Here is a tiny trained network, its code and every weight. The questions are about switching its units off for an input and a class, where a switched-off unit gives its printed mean instead of its output.

import numpy as np


def w(rows, s, z=0):
    codes = np.array(rows[::2]) - 128.0
    scale = np.full(codes.shape[1], s)
    scale[-1] = z or s
    return codes * scale


def norm(h):
    return h / np.sqrt((h * h).mean(-1, keepdims=True) + 1e-5)


def f(y):
    return np.maximum(y, 0)


def log_softmax(a):
    a = a - a.max(-1, keepdims=True)
    return a - np.log(np.exp(a).sum(-1, keepdims=True))


def net(x, mask):
    res = np.array(x, float).reshape(1, 8) / 4 @ E
    u = 0
    for l in range(3):
        y = f(norm(res) @ A[l][:, :-1].T + A[l][:, -1])
        res = res + np.where(mask[u : u + 6], y, B[l][:, -1]) @ B[l][:, :-1]
        u += 6
    return log_softmax(norm(res)[-1] @ U[:, :-1].T + U[:, -1])


A, B = {}, {}
E = w([
[129,99,205,52],'x0',
[131,129,130,131],'x1',
[127,129,126,128],'x2',
[133,127,129,131],'x3',
[131,3,120,129],'x4',
[185,133,76,79],'x5',
[127,127,128,127],'x6',
[128,128,128,128],'x7',
],0.0067)
A[0] = w([
[2,147,239,175,35],'0.n1',
[132,217,194,57,52],'0.n2',
[185,125,81,25,40],'0.n3',
[134,142,235,21,6],'0.n4',
[188,136,143,109,57],'0.n5',
[172,169,43,20,3],'0.n6',
],0.0084,0.0032)
B[0] = w([
[246,135,178,195,252],'0.n1',
[104,178,117,67,230],'0.n2',
[157,105,200,203,213],'0.n3',
[158,94,179,19,227],'0.n4',
[166,126,144,150,149],'0.n5',
[187,139,205,241,219],'0.n6',
],0.013,0.004)
A[1] = w([
[110,250,148,81,73],'1.n1',
[155,181,146,119,29],'1.n2',
[113,108,118,110,47],'1.n3',
[111,157,166,106,37],'1.n4',
[94,180,64,197,51],'1.n5',
[89,160,88,101,3],'1.n6',
],0.014,0.0014)
B[1] = w([
[26,104,63,197,254],'1.n1',
[85,106,118,174,226],'1.n2',
[137,111,150,145,135],'1.n3',
[171,151,48,99,170],'1.n4',
[194,179,149,3,243],'1.n5',
[146,74,102,124,138],'1.n6',
],0.016,0.0052)
A[2] = w([
[203,130,56,148,86],'2.n1',
[135,55,160,110,150],'2.n2',
[89,7,71,120,90],'2.n3',
[189,181,148,193,3],'2.n4',
[157,159,100,40,62],'2.n5',
[89,159,174,33,83],'2.n6',
],0.012,0.0016)
B[2] = w([
[96,100,248,101,198],'2.n1',
[58,198,77,145,233],'2.n2',
[90,194,48,163,202],'2.n3',
[183,79,134,190,253],'2.n4',
[72,50,148,81,225],'2.n5',
[195,101,117,51,207],'2.n6',
],0.013,0.0051)
U = w([
[184,108,184,208,211],'0',
[132,105,145,4,2],'1',
[52,158,52,163,147],'2',
],0.012,0.00059)

Each question gives the input, the list of numbers given to net, and the class t.
The units are the neurons (one row each of A and B). Each row of codes is followed by its name. A weight is (code - 128) times the scale printed after its matrix; where a second scale follows, it is the last column's (A, B and U).
mask holds one flag per neuron, layer by layer. A switched-off neuron (its flag False) gives its mean, the last column of its row in B, instead of its output. The means were averaged over made-up inputs and are rounded, as every weight is.
A unit's drop is (log p(t) with every unit on - log p(t) with that unit switched off) / (log p(t) with every unit on - log p(t) with every unit switched off).
The circuit of an input: a set's keep is (log p(t) with only the set's units on - log p(t) with every unit switched off) / (log p(t) with every unit on - log p(t) with every unit switched off). Starting from the 12 units with the biggest drops (on a tie, the unit counted first), units are removed one at a time, each time the one whose removal leaves the highest keep (on an exact tie, the one counted first), for as long as the keep stays at least 0.8.
circuit, biggest first: the units of the circuit, biggest drop first
most important unit: the unit with the biggest drop
top k neurons: the k neurons with the biggest drops, biggest first
top k neurons in layer l: the k neurons of layer l with the biggest drops, biggest first
drop of u: that unit's drop, to one decimal
input [-7,-1,2,4,1,5,-7,2], class 1: top 3 neurons => (1.n5, 0.n1, 0.n4)
input [-5,0,1,-7,-4,-2,-6,5], class 1: most important unit => 1.n5
input [-1,8,5,0,5,3,0,0], class 2: top 2 neurons => (1.n5, 0.n1)
input [-4,8,4,-8,-4,3,6,1], class 1: top 3 neurons => (1.n5, 0.n4, 0.n1)
input [6,-4,8,-3,8,5,8,3], class 2: top 4 neurons => (1.n5, 2.n2, 2.n3, 0.n2)
input [-6,-1,4,8,8,-1,-8,4], class 2: top 2 neurons => (2.n3, 0.n1)
input [6,1,4,-8,2,6,-5,7], class 0: top 2 neurons => (0.n3, 0.n6)
input [-7,-8,-8,3,0,5,-8,7], class 1: top 3 neurons in layer 0 => (0.n1, 0.n4, 0.n3)
input [7,-6,1,-7,2,8,4,6], class 0: top 2 neurons => (0.n3, 0.n6)
input [-2,-4,5,7,7,6,-7,-7], class 2: top 4 neurons => (1.n5, 0.n1, 2.n3, 2.n2)
input [-3,6,-7,1,-1,-1,-2,-5], class 1: top 2 neurons in layer 0 => (0.n4, 0.n2)
input [6,3,-4,-5,-8,4,-4,-1], class 2: top 2 neurons => (1.n1, 1.n5)
input [6,6,-8,2,4,8,6,7], class 0: top 2 neurons => (0.n3, 1.n5)
input [-2,-2,4,7,8,6,-5,-5], class 2: top 3 neurons => (0.n1, 1.n5, 2.n3)
input [-6,-7,-8,-3,-1,8,-2,5], class 0: most important unit => 0.n6
input [-8,-4,3,-3,8,2,7,8], class 1: top 2 neurons in layer 1 => (1.n1, 1.n5)
input [3,7,-6,-8,-7,8,1,2], class 0: top 3 neurons in layer 0 => (0.n6, 0.n3, 0.n5)
input [-2,3,-6,-3,-7,8,5,-1], class 0: top 3 neurons in layer 0 => (0.n6, 0.n3, 0.n4)
input [5,7,4,4,8,7,8,3], class 2: drop of 0.n1 => 1.1
input [-8,-7,4,7,2,3,-2,-8], class 1: drop of 1.n2 => 0.0
input [5,4,0,-8,-8,-5,-5,-6], class 2: circuit, biggest first => (1.n1)
input [-6,5,4,-3,4,1,-8,-6], class 1: drop of 0.n4 => 1.0
